Each row has a name. Each piece below is followed by the name of the row it came from, unless a question asks for something else. Each question is about the rows just above it.

-.29	-.79	.32	-.79	.32	.22	-.24	.47	-.24	.51	.03	-.25	-.21	.64	.03	.34	.20	.25	-.07	-.07	.25	-.21	.32	-.19	.47	.04	.45	.10	-.45	.17	.29	-.78	.00	-.21	-.08	-.03	-.04	-.20 : k_106
.23	.24	.09	.81	.08	-.05	-.01	.18	-.06	-.29	-.19	-.05	-.01	-.81	-.19	-.05	-.02	-.02	-.20	.17	.02	-.05	-.23	-.24	-.19	-.33	-.17	-.24	-.29	.10	-.18	.37	-.14	.07	-.15	.07	-.21	.41 : k_452
.25	-.21	.17	-.19	.46	.46	-.17	.33	-.01	-.19	-.29	-.19	.17	-.81	-.06	-.05	-.02	-.02	-.24	.17	.02	.17	-.23	.46	-.19	-.31	-.17	-.24	.17	.10	-.18	.46	-.14	.07	.46	.07	-.21	.41 : k_296
Times -.19 occurs in k_452: => 3
How many times does k_106 hold .31? => 0
q: -.01	-.19	-.29	-.19	.17	-.81	-.06 => k_296
How many times does k_106 hold .48? => 0
The row with .25	-.21	.32	-.19	.47	.04	.45	.10	-.45 is => k_106
The row with .25	-.21	.32	-.19	.47	.04	.45	.10 is => k_106
Times .46 occurs in k_296: => 5

-.22	-.34	-.60	-.05	-.02 : k_789
.27	.03	-.52	-.26	.10 : k_733
-.05	-.01	-.03	-.02	-.05 : k_8
-.21	-.09	-.04	-.13	-.18 : k_760
-.28	-.28	.03	-.21	-.34 : k_849
q: -.02	-.05 => k_8
q: -.21	-.34 => k_849
Where do .03	-.21 appear? => k_849

-.07	-.07	-.08	-.60	-.08 -> k_78
.51	-.07	.53	-.37	.53 -> k_456
.21	.68	.69	-.22	.69 -> k_652
.23	-.07	-.08	-.60	.55 -> k_127
.50	-.51	-.52	-.51	.50 -> k_572
-.51	-.52	.50	-.60	.55 -> k_771
q: .23	-.07 => k_127
Which row holds -.07	.53? => k_456
Count of -.37 in k_456: => 1
Count of .69 in k_652: => 2
Count of -.08 in k_78: => 2
The row with .50	-.51	-.52 is => k_572
Times .49 occurs in k_572: => 0

-.11	.11	.29	.13	.28	-.17	.05	.21 = k_708
.22	.04	.22	.14	.22	-.66	-.18	.22 = k_447
.47	-.01	-.30	.17	-.23	.33	-.18	.17 = k_534
How many times does k_534 hold -.18? => 1
How many times does k_447 hold .22? => 4

.27	-.24	-.01	.59	-.07	-.01  k_92
-.24	-.24	-.24	-.24	.10	-.24  k_131
-.07	-.24	-.26	.58	-.07	-.08  k_989
The row with -.24	-.24	.10 is => k_131
Count of -.08 in k_989: => 1
How many times does k_131 hold .10? => 1
How many times does k_92 hold -.06? => 0
Where do .27	-.24	-.01 appear? => k_92
Times -.24 occurs in k_131: => 5
-.24	-.01	.59 is in which row? => k_92

